Below is a small trained network, with its code and all its weights. Each question gives an input and a class and asks what happens when units are switched off, that is, made to give their printed mean instead of their output.

import numpy as np


def w(rows, s, z=0):
    codes = np.array(rows[::2]) - 128.0
    scale = np.full(codes.shape[1], s)
    scale[-1] = z or s
    return codes * scale


def f(y):
    return y / 2 * (1 + np.tanh(0.7978845608 * (y + 0.044715 * y**3)))


def log_softmax(a):
    a = a - a.max(-1, keepdims=True)
    return a - np.log(np.exp(a).sum(-1, keepdims=True))


def net(x, mask):
    res = np.array(x, float).reshape(1, 4) / 4 @ E
    y = f(res @ A[0][:, :-1].T + A[0][:, -1])
    res = res + np.where(mask, y, B[0][:, -1]) @ B[0][:, :-1]
    return log_softmax(res[-1] @ U[:, :-1].T + U[:, -1])


A, B = {}, {}
E = w([
[213,144,130,115,4,140,184,110],'x0',
[127,7,147,125,114,182,89,44],'x1',
[125,97,16,15,126,107,127,104],'x2',
[129,128,129,127,127,127,126,128],'x3',
],0.013)
A[0] = w([
[198,168,101,91,31,117,203,128,122],'N0',
[186,113,162,154,57,182,145,97,153],'N1',
[33,112,127,154,254,115,69,128,254],'N2',
[132,192,70,92,130,58,167,176,147],'N3',
[104,157,98,106,165,91,128,169,161],'N4',
[123,111,220,207,122,193,102,124,148],'N5',
[136,228,183,202,136,106,154,206,175],'N6',
],0.0095,0.0078)
B[0] = w([
[142,172,139,150,147,178,111,71,186],'N0',
[147,135,134,131,103,94,162,107,179],'N1',
[3,122,125,128,146,137,63,143,251],'N2',
[111,183,144,151,171,116,102,137,185],'N3',
[109,129,126,122,140,101,124,159,172],'N4',
[108,143,168,163,144,140,148,111,196],'N5',
[148,69,73,72,79,170,104,109,210],'N6',
],0.016,0.022)
U = w([
[110,39,78,65,106,145,98,158,100],'0',
[115,186,175,202,183,159,112,109,172],'1',
[203,101,72,65,64,147,149,93,246],'2',
[159,135,194,186,96,91,219,125,6],'3',
[113,165,122,127,161,5,124,210,106],'4',
],0.012,0.0016)

Each question gives the input, the list of numbers given to net, and the class t.
The units are the neurons (one row each of A and B). Each row of codes is followed by its name. A weight is (code - 128) times the scale printed after its matrix; where a second scale follows, it is the last column's (A, B and U).
mask holds one flag per neuron, in row order. A switched-off neuron (its flag False) gives its mean, the last column of its row in B, instead of its output. The means were averaged over made-up inputs and are rounded, as every weight is.
A unit's drop is (log p(t) with every unit on - log p(t) with that unit switched off) / (log p(t) with every unit on - log p(t) with every unit switched off).
The circuit of an input: a set's keep is (log p(t) with only the set's units on - log p(t) with every unit switched off) / (log p(t) with every unit on - log p(t) with every unit switched off). Starting from all 7 units, units are removed one at a time, each time the one whose removal leaves the highest keep (on an exact tie, the one counted first), for as long as the keep stays at least 0.8.
units of the circuit, in order: the units of the circuit, biggest drop first
most important unit: the unit with the biggest drop
top k neurons: the k neurons with the biggest drops, biggest first
drop when u is switched off: that unit's drop, to one decimal
input [0,-4,0,-8], class 0: most important unit -> N6
input [-5,0,4,-8], class 4: top 3 neurons -> N6, N0, N4
input [6,8,1,1], class 2: top 2 neurons -> N3, N2
input [5,2,-6,-2], class 3: top 3 neurons -> N5, N2, N1
input [8,-2,5,-7], class 1: top 2 neurons -> N0, N6
input [1,-7,5,-3], class 1: top 2 neurons -> N0, N3
input [-2,0,-3,0], class 0: top 2 neurons -> N3, N0
input [-2,-2,1,-5], class 4: top 2 neurons -> N6, N0
input [1,5,-5,-6], class 3: units of the circuit, in order -> N2, N1
input [-8,-5,1,-3], class 4: top 2 neurons -> N3, N4
input [3,-3,-4,8], class 2: units of the circuit, in order -> N6, N2
input [6,-2,2,-3], class 1: top 3 neurons -> N0, N6, N3
input [0,-4,7,0], class 4: top 2 neurons -> N5, N4
input [0,-2,0,4], class 0: units of the circuit, in order -> N5
input [8,-7,4,-6], class 1: top 2 neurons -> N3, N0
input [8,1,4,-4], class 2: top 3 neurons -> N2, N5, N1
input [6,-3,4,3], class 1: drop when N6 is switched off -> 0.1
input [-4,-2,-5,8], class 0: drop when N6 is switched off -> 0.5
input [8,-5,5,1], class 1: drop when N0 is switched off -> 0.5
input [8,-7,-7,7], class 2: units of the circuit, in order -> N6
